Below is a small trained network, with its code and all its weights. Each question gives an input and a target symbol and asks what happens when units are switched off, that is, made to give their printed mean instead of their output.

import numpy as np


def w(rows, s, z=0):
    codes = np.array(rows[::2]) - 128.0
    scale = np.full(codes.shape[1], s)
    scale[-1] = z or s
    return codes * scale


def norm(h):
    return h / np.sqrt((h * h).mean(-1, keepdims=True) + 1e-5)


def f(y):
    return np.maximum(y, 0)


def softmax(a):
    e = np.exp(a - a.max(-1, keepdims=True))
    return e / e.sum(-1, keepdims=True)


def log_softmax(a):
    a = a - a.max(-1, keepdims=True)
    return a - np.log(np.exp(a).sum(-1, keepdims=True))


def net(x, mask):
    ids = ['ΔΛΦαβγεημξπτω'.index(c) for c in x.split()]
    T = len(ids)
    res = E[ids] + P[:T]
    u = 0
    for l in range(2):
        q, k, v = (norm(res) @ M[l].T for M in (Q, K, V))
        z = softmax(np.where(np.tri(T) > 0, q @ k.T / 3**0.5, -1e9)) @ v
        res = res + np.where(mask[u], z, O[l][:, -1]) @ O[l][:, :-1]
        u += 1
        y = f(norm(res) @ A[l][:, :-1].T + A[l][:, -1])
        res = res + np.where(mask[u : u + 16], y, B[l][:, -1]) @ B[l][:, :-1]
        u += 16
    return log_softmax(norm(res)[-1] @ U[:, :-1].T + U[:, -1])


Q, K, V, O, A, B = {}, {}, {}, {}, {}, {}
E = w([
[108,165,212,146,81,78],'Δ',
[157,106,89,153,118,140],'Λ',
[73,129,137,101,115,238],'Φ',
[109,102,109,104,236,123],'α',
[94,214,69,146,82,212],'β',
[79,36,145,95,152,149],'γ',
[131,155,123,87,101,193],'ε',
[184,200,138,73,120,71],'η',
[91,135,255,127,122,141],'μ',
[163,97,103,146,118,124],'ξ',
[144,138,173,190,213,123],'π',
[131,156,121,87,99,192],'τ',
[161,139,170,136,178,88],'ω',
],0.0078)
P = w([
[192,144,138,143,89,254],'0',
[169,132,138,140,102,217],'1',
[157,121,140,134,109,194],'2',
[146,118,141,130,111,171],'3',
[137,112,141,127,111,150],'4',
[126,105,141,126,113,131],'5',
[116,99,141,125,116,111],'6',
[102,90,140,125,121,93],'7',
[85,84,137,125,133,76],'8',
[78,85,132,119,138,68],'9',
],0.0058)
Q[0] = w([
[115,145,88,72,75,116],'0.h1',
[70,63,255,16,113,112],'0.h1',
[176,179,42,123,50,107],'0.h1',
],0.0073)
K[0] = w([
[156,165,80,61,85,132],'0.h1',
[94,136,106,141,128,3],'0.h1',
[175,164,133,70,74,194],'0.h1',
],0.0062)
V[0] = w([
[137,154,75,5,122,58],'0.h1',
[49,89,168,124,189,105],'0.h1',
[248,177,71,81,116,102],'0.h1',
],0.0027)
O[0] = w([
[99,93,216,209,141,247,5],'0.h1',
[185,254,123,114,228,153,142],'0.h1',
[29,105,174,143,138,123,67],'0.h1',
],0.004,0.0012)
A[0] = w([
[65,189,67,129,67,206,82],'0.n1',
[151,204,158,171,151,169,215],'0.n2',
[137,131,71,49,99,211,162],'0.n3',
[254,139,74,174,112,88,201],'0.n4',
[43,132,99,158,141,167,74],'0.n5',
[58,186,173,130,29,139,254],'0.n6',
[123,50,120,142,187,100,193],'0.n7',
[122,61,117,180,96,123,220],'0.n8',
[135,60,123,115,112,129,201],'0.n9',
[132,205,161,104,104,35,97],'0.n10',
[171,135,159,127,230,110,210],'0.n11',
[173,169,156,66,125,103,77],'0.n12',
[71,99,52,153,76,74,32],'0.n13',
[143,88,106,60,235,166,111],'0.n14',
[84,157,188,78,166,95,158],'0.n15',
[56,137,115,205,194,211,229],'0.n16',
],0.0044,0.00096)
B[0] = w([
[197,156,213,42,225,38,193],'0.n1',
[144,140,45,239,52,131,187],'0.n2',
[125,132,145,177,140,78,231],'0.n3',
[30,235,177,209,29,55,183],'0.n4',
[191,115,211,99,137,56,157],'0.n5',
[221,113,74,95,134,99,252],'0.n6',
[173,162,206,139,44,97,214],'0.n7',
[110,254,115,103,198,97,172],'0.n8',
[105,237,126,160,55,90,196],'0.n9',
[184,50,160,185,128,131,223],'0.n10',
[160,129,177,69,51,169,211],'0.n11',
[116,108,222,137,140,207,200],'0.n12',
[154,162,113,133,127,1,142],'0.n13',
[152,79,66,149,40,91,230],'0.n14',
[177,132,121,128,203,182,222],'0.n15',
[220,215,119,138,69,62,183],'0.n16',
],0.0029,0.0032)
Q[1] = w([
[51,121,42,177,142,139],'1.h1',
[184,88,215,2,91,91],'1.h1',
[166,167,48,179,185,199],'1.h1',
],0.0074)
K[1] = w([
[165,136,129,117,102,245],'1.h1',
[127,94,209,108,221,19],'1.h1',
[115,77,81,146,2,232],'1.h1',
],0.0057)
V[1] = w([
[190,235,86,161,152,131],'1.h1',
[64,95,47,54,80,141],'1.h1',
[95,230,141,67,116,254],'1.h1',
],0.004)
O[1] = w([
[85,135,163,210,136,3,136],'1.h1',
[87,134,174,63,39,104,1],'1.h1',
[81,107,160,69,237,76,106],'1.h1',
],0.0051,0.0033)
A[1] = w([
[128,76,24,29,122,103,191],'1.n1',
[117,81,133,58,214,131,45],'1.n2',
[80,184,92,99,169,9,112],'1.n3',
[135,114,167,142,166,66,107],'1.n4',
[202,164,167,102,159,157,165],'1.n5',
[115,104,184,154,157,101,135],'1.n6',
[29,124,147,79,110,106,94],'1.n7',
[195,132,198,182,81,163,254],'1.n8',
[158,160,170,56,208,87,133],'1.n9',
[117,253,117,143,113,66,168],'1.n10',
[143,104,137,152,144,188,101],'1.n11',
[202,61,188,141,119,108,203],'1.n12',
[83,98,173,108,129,129,176],'1.n13',
[185,134,160,125,159,109,108],'1.n14',
[76,113,205,117,136,153,95],'1.n15',
[218,69,62,51,174,113,56],'1.n16',
],0.0048,0.00086)
B[1] = w([
[176,160,198,117,140,104,165],'1.n1',
[148,228,208,189,183,91,142],'1.n2',
[198,35,112,109,145,72,144],'1.n3',
[112,129,93,69,88,128,164],'1.n4',
[111,52,107,146,84,79,214],'1.n5',
[158,125,88,89,56,171,159],'1.n6',
[40,71,179,86,208,34,132],'1.n7',
[89,185,125,135,156,109,254],'1.n8',
[114,111,126,159,112,152,178],'1.n9',
[102,255,178,201,110,174,170],'1.n10',
[133,86,77,164,62,120,150],'1.n11',
[97,176,90,140,164,123,248],'1.n12',
[95,206,98,79,127,98,142],'1.n13',
[93,76,98,56,95,116,192],'1.n14',
[129,118,14,84,136,112,142],'1.n15',
[95,99,134,163,165,205,178],'1.n16',
],0.0038,0.0062)
U = w([
[144,255,151,193,88,97,193],'Δ',
[210,95,110,178,100,33,127],'Λ',
[191,63,65,212,75,177,103],'Φ',
[98,111,132,83,148,70,47],'α',
[112,123,178,84,198,112,124],'β',
[97,106,133,95,87,97,5],'γ',
[206,96,158,50,63,233,203],'ε',
[100,123,171,82,172,113,88],'η',
[15,116,22,114,146,148,205],'μ',
[63,92,93,226,212,209,112],'ξ',
[110,127,167,93,168,121,61],'π',
[171,118,220,151,235,191,124],'τ',
[90,107,133,103,85,108,5],'ω',
],0.0092,0.0028)

Each question gives the input, a string of symbols that net reads in full, and the target symbol t.
The units are the heads (3 rows each of Q, K, V and O) and the neurons (one row each of A and B). Each row of codes is followed by its name. A weight is (code - 128) times the scale printed after its matrix; where a second scale follows, it is the last column's (O, A, B and U).
mask holds one flag per unit, layer by layer, with each layer's heads first. A switched-off unit (its flag False) gives its mean, the last column of its rows in O or B, instead of its output. The means were averaged over made-up inputs and are rounded, as every weight is.
A unit's drop is (log p(t) with every unit on - log p(t) with that unit switched off) / (log p(t) with every unit on - log p(t) with every unit switched off).
The circuit of an input: a set's keep is (log p(t) with only the set's units on - log p(t) with every unit switched off) / (log p(t) with every unit on - log p(t) with every unit switched off). Starting from the 12 units with the biggest drops (on a tie, the unit counted first), units are removed one at a time, each time the one whose removal leaves the highest keep (on an exact tie, the one counted first), for as long as the keep stays at least 0.8.
units of the circuit, in order: the units of the circuit, biggest drop first
most important unit: the unit with the biggest drop
top k neurons: the k neurons with the biggest drops, biggest first
k most important neurons of layer l: the k neurons of layer l with the biggest drops, biggest first
input ω γ γ Δ μ γ η γ μ μ, target τ: units of the circuit, in order -> 0.n15, 0.h1, 1.h1
input μ γ Δ γ π γ γ γ, target ε: units of the circuit, in order -> 1.h1, 0.n2, 0.h1
input η Λ μ γ μ ξ, target Δ: units of the circuit, in order -> 1.n10, 0.n4
input ω γ γ ω Φ, target ξ: 2 most important neurons of layer 0 -> 0.n1, 0.n4
input η γ β α Φ, target Δ: units of the circuit, in order -> 0.n16, 1.h1
input γ Δ γ γ, target ε: units of the circuit, in order -> 1.h1
input γ μ Δ μ ε, target τ: top 2 neurons -> 0.n1, 1.n16
input μ ω ω η π η Δ ω Δ τ, target Φ: 2 most important neurons of layer 0 -> 0.n4, 0.n6
input γ ω η γ μ Φ Δ η Δ Φ, target Φ: top 3 neurons -> 0.n16, 0.n4, 1.n5
input α τ γ Δ ω π γ, target Λ: units of the circuit, in order -> 1.h1, 0.h1
input γ γ γ β Φ γ γ ω γ, target ξ: 4 most important neurons of layer 0 -> 0.n14, 0.n6, 0.n1, 0.n3
input η η γ, target μ: top 2 neurons -> 0.n6, 0.n1
input α Φ π τ, target Λ: 2 most important neurons of layer 1 -> 1.n3, 1.n8
input γ α ω γ γ γ Δ ω Φ, target ξ: most important unit -> 1.n16
input ξ γ ξ Δ ω ω Δ ε, target Φ: 2 most important neurons of layer 1 -> 1.n5, 1.n16
input γ η γ Δ μ γ ε, target ε: 3 most important neurons of layer 0 -> 0.n8, 0.n6, 0.n12
input γ ω ε α ε η π μ, target Λ: top 3 neurons -> 1.n16, 0.n10, 1.n5
input Λ α Φ, target Δ: top 4 neurons -> 0.n16, 0.n3, 0.n12, 0.n14
input γ η τ, target μ: 2 most important neurons of layer 0 -> 0.n3, 0.n4
input β Δ μ, target Φ: 2 most important neurons of layer 1 -> 1.n11, 1.n5
input Φ α γ γ η Δ μ, target Φ: top 2 neurons -> 1.n11, 0.n6
input γ ω η ε, target μ: top neuron -> 1.n14
input π Φ ω π ε, target Λ: top 3 neurons -> 0.n3, 1.n3, 0.n1
